[[  8.1 -24.9   1.7 -27.5 -16.8  27.7  20.6 -35.0 -23.2 -52.7 -40.6 -18.4
  -55.4 -18.6  18.1  10.1]
 [-53.3  12.9 -40.3  14.2   8.7 -32.1 -33.6 -24.8  18.1  -5.1  15.9  15.8
  -12.7 -58.6 -32.5 -18.5]
 [-12.5  28.5  19.6  36.5  -1.5  21.4 -11.5  21.6  -7.2 -15.7  36.5  -7.8
  -18.4  24.3 -12.5  20.4]
 [-34.4  23.0 -24.0  11.2 -14.6 -43.5 -27.6  16.3   1.3   0.6  -7.3  -3.9
   11.5 -20.3 -27.4 -28.6]
 [ 29.1 -20.6 -33.9 -20.2  81.6  15.8  18.4 -19.1  68.5  26.8  42.9  77.2
   24.7 -33.7  13.6  45.3]
 [-30.4  37.8  24.0  34.8 -31.1 -37.2 -34.0  42.9 -15.4  25.5  21.3 -14.5
   38.3  48.9 -23.5 -35.1]
 [ 32.9 -24.2  19.2 -19.0  16.6  62.8  32.3 -25.3  -2.1 -23.2  -2.9  -3.1
  -33.2  -0.1  33.3  32.3]
 [-16.4  19.8 -23.6   7.5  12.5 -50.7 -27.2  21.5  21.2  39.3  19.7  21.2
   45.7 -16.1 -28.0 -19.0]] → 10.1

[[ 40.0 -15.0  -6.4 -26.9   1.0 -25.7  17.7  26.8]
 [ 35.8 -18.6  -6.4 -31.9   3.6 -18.2  14.8  27.1]
 [  2.6 -23.2 -40.8 -40.7  13.6  -8.2  25.0   7.9]
 [ 31.1 -24.6 -16.9 -29.6   6.9  -9.9   9.7  17.0]
 [ 41.2 -22.5   3.4 -18.4   3.4 -32.7   7.9  34.8]
 [ 41.6 -14.4   2.3 -24.7   1.8 -31.3  14.5  34.4]
 [ 39.2 -22.0   0.8 -23.1   4.0 -26.5  10.9  30.7]
 [ 74.3 -10.5  27.1 -28.5  -7.1 -37.7   7.4  13.7]
 [ 64.6   6.1 -24.5 -30.8   3.5  -3.8  27.2  42.3]
 [ 62.0  -6.0 -30.4 -19.5  11.8  -1.9  16.1  36.3]
 [ 38.4 -16.0  -7.1 -28.7   3.1 -21.5  16.2  25.2]] → 26.8

[[  1.2  -0.7  -0.8   3.5  -1.0  -1.1  -0.2  -0.8  -0.6  -1.2  -0.1  -0.6
   -0.3]
 [ -3.3   1.9   2.2   5.7  -1.0  -3.1  -3.0   3.1   4.1  -2.1   2.7  -0.3
   -0.8]
 [ 40.4  43.9  -6.1  17.6  22.5 -11.6  66.5 -21.9  -6.2 -48.9  -4.8  15.6
  -15.5]
 [ 10.7  -2.4  -3.8   5.8  -6.4 -12.4  -2.2  -9.3  -3.3 -12.0   4.4  -4.0
   -0.6]
 [ -4.8   3.4   3.7  13.1  -2.5  -7.3  -4.7   6.5   8.7  -5.1   4.9   0.4
   -2.4]
 [ 34.4  41.0 -12.2   9.7  22.1  -1.7  57.5 -23.0  -7.9 -43.2  -0.6  12.7
  -19.5]] → -0.3

[[ 15.8 -18.0  -7.1 -31.0  -6.4  13.4   8.3  16.0  -1.8 -36.9 -46.2  30.9
  -31.9]
 [ 13.6 -27.6 -20.7 -24.4  -2.2  -9.5  -7.4   4.6  14.7  -5.7 -28.7  67.9
  -28.0]
 [-13.3  -6.7  -6.6  20.8  26.6  10.1  13.7  11.5  -3.4  -2.0 -22.6  28.9
   -7.8]
 [ 24.0 -24.5 -15.0  11.0  -2.6   5.4 -11.0   1.4  13.0  13.1   7.0  12.9
  -37.9]
 [ 24.3  -1.9 -28.4 -25.2 -10.3   4.3  22.9   5.8  12.2  -2.8  -0.6  36.7
  -11.1]
 [-11.6   4.3 -43.4  -6.9  13.8 -21.2 -11.8 -12.2  -0.7  -3.0  -3.3  50.6
    6.9]
 [ 23.1 -16.4 -24.5 -33.5 -12.7  14.0   2.7  -1.1  -9.0 -19.3  15.5  29.6
   -4.7]
 [ 16.1 -30.7 -23.2 -38.0 -21.6   5.2 -22.4  17.2  11.4 -35.8 -30.6  46.8
  -30.9]
 [ 16.1 -34.2 -11.2 -31.1  -0.2   7.9   2.7  14.0   6.8 -17.4 -26.9  57.0
  -38.5]
 [ 13.1  -9.8 -38.4 -31.1  -8.7  -8.3  -3.4   3.3   7.1 -20.4 -20.5  72.7
   -4.3]
 [ -0.7 -16.5 -23.8 -28.4   0.6   2.9  19.8   7.7   7.2 -26.0 -40.1  60.1
  -21.1]] → -31.9

[[  6.0 -19.7   9.4  -1.2 -27.6 -24.6  13.8]
 [ 29.6  24.6  -1.3  36.3  -7.2 -19.3  27.6]
 [-13.4  17.9  18.4   0.9   9.8 -11.4  14.7]
 [ 21.1 -29.4  42.8 -16.8   5.9  49.8   5.9]
 [ -1.3  76.7  35.4  34.1  46.4  -2.2  43.5]
 [ 15.1 -38.7 -34.9  -5.4 -28.9  -2.0 -25.7]
 [ -5.1  34.0  51.1   5.5  33.0  17.6  30.8]
 [ -0.4 -30.8  35.3 -25.3   2.3  31.2   0.5]
 [ 20.5  57.8   7.8  49.9   7.3 -31.0  46.2]] → 13.8
---
-0.1,39.9,0.8,-19.5
-0.9,-73.7,-1.1,-2.6
-0.4,-79.8,-0.5,-3.8
-> -0.4

-10.7,-39.8,-47.2,-21.0,64.0,21.6,-21.8
1.4,-25.1,22.2,-8.5,-8.5,41.8,20.1
-18.3,-32.5,-15.9,-23.1,21.5,34.8,10.5
-> -18.3

2.8,5.3,-77.3,0.3,3.7
-43.9,3.7,35.1,23.4,-3.5
18.3,-1.8,4.6,9.5,-55.2
-> 18.3

-38.9,-41.3,-21.7,34.6,-51.3,-51.4
64.5,34.0,25.5,-50.5,47.6,46.4
80.7,-63.8,50.3,-65.4,34.9,-18.3
-> 80.7

-52.5,0.4,45.4,45.7,40.4,-15.0
0.2,-33.5,39.6,59.4,-36.6,-46.7
26.1,75.1,-4.2,-60.5,44.1,61.9
-> 26.1

-4.4,11.2,28.0,-17.6,-4.9
15.3,-31.1,-84.0,52.2,20.0
15.3,-30.4,-86.0,50.1,18.8
-> 15.3

1.8,4.9,17.8,-22.7,64.3,18.7
-17.4,-3.5,8.6,11.0,14.1,-13.4
16.7,15.9,-0.3,11.2,14.6,8.2
-> 16.7
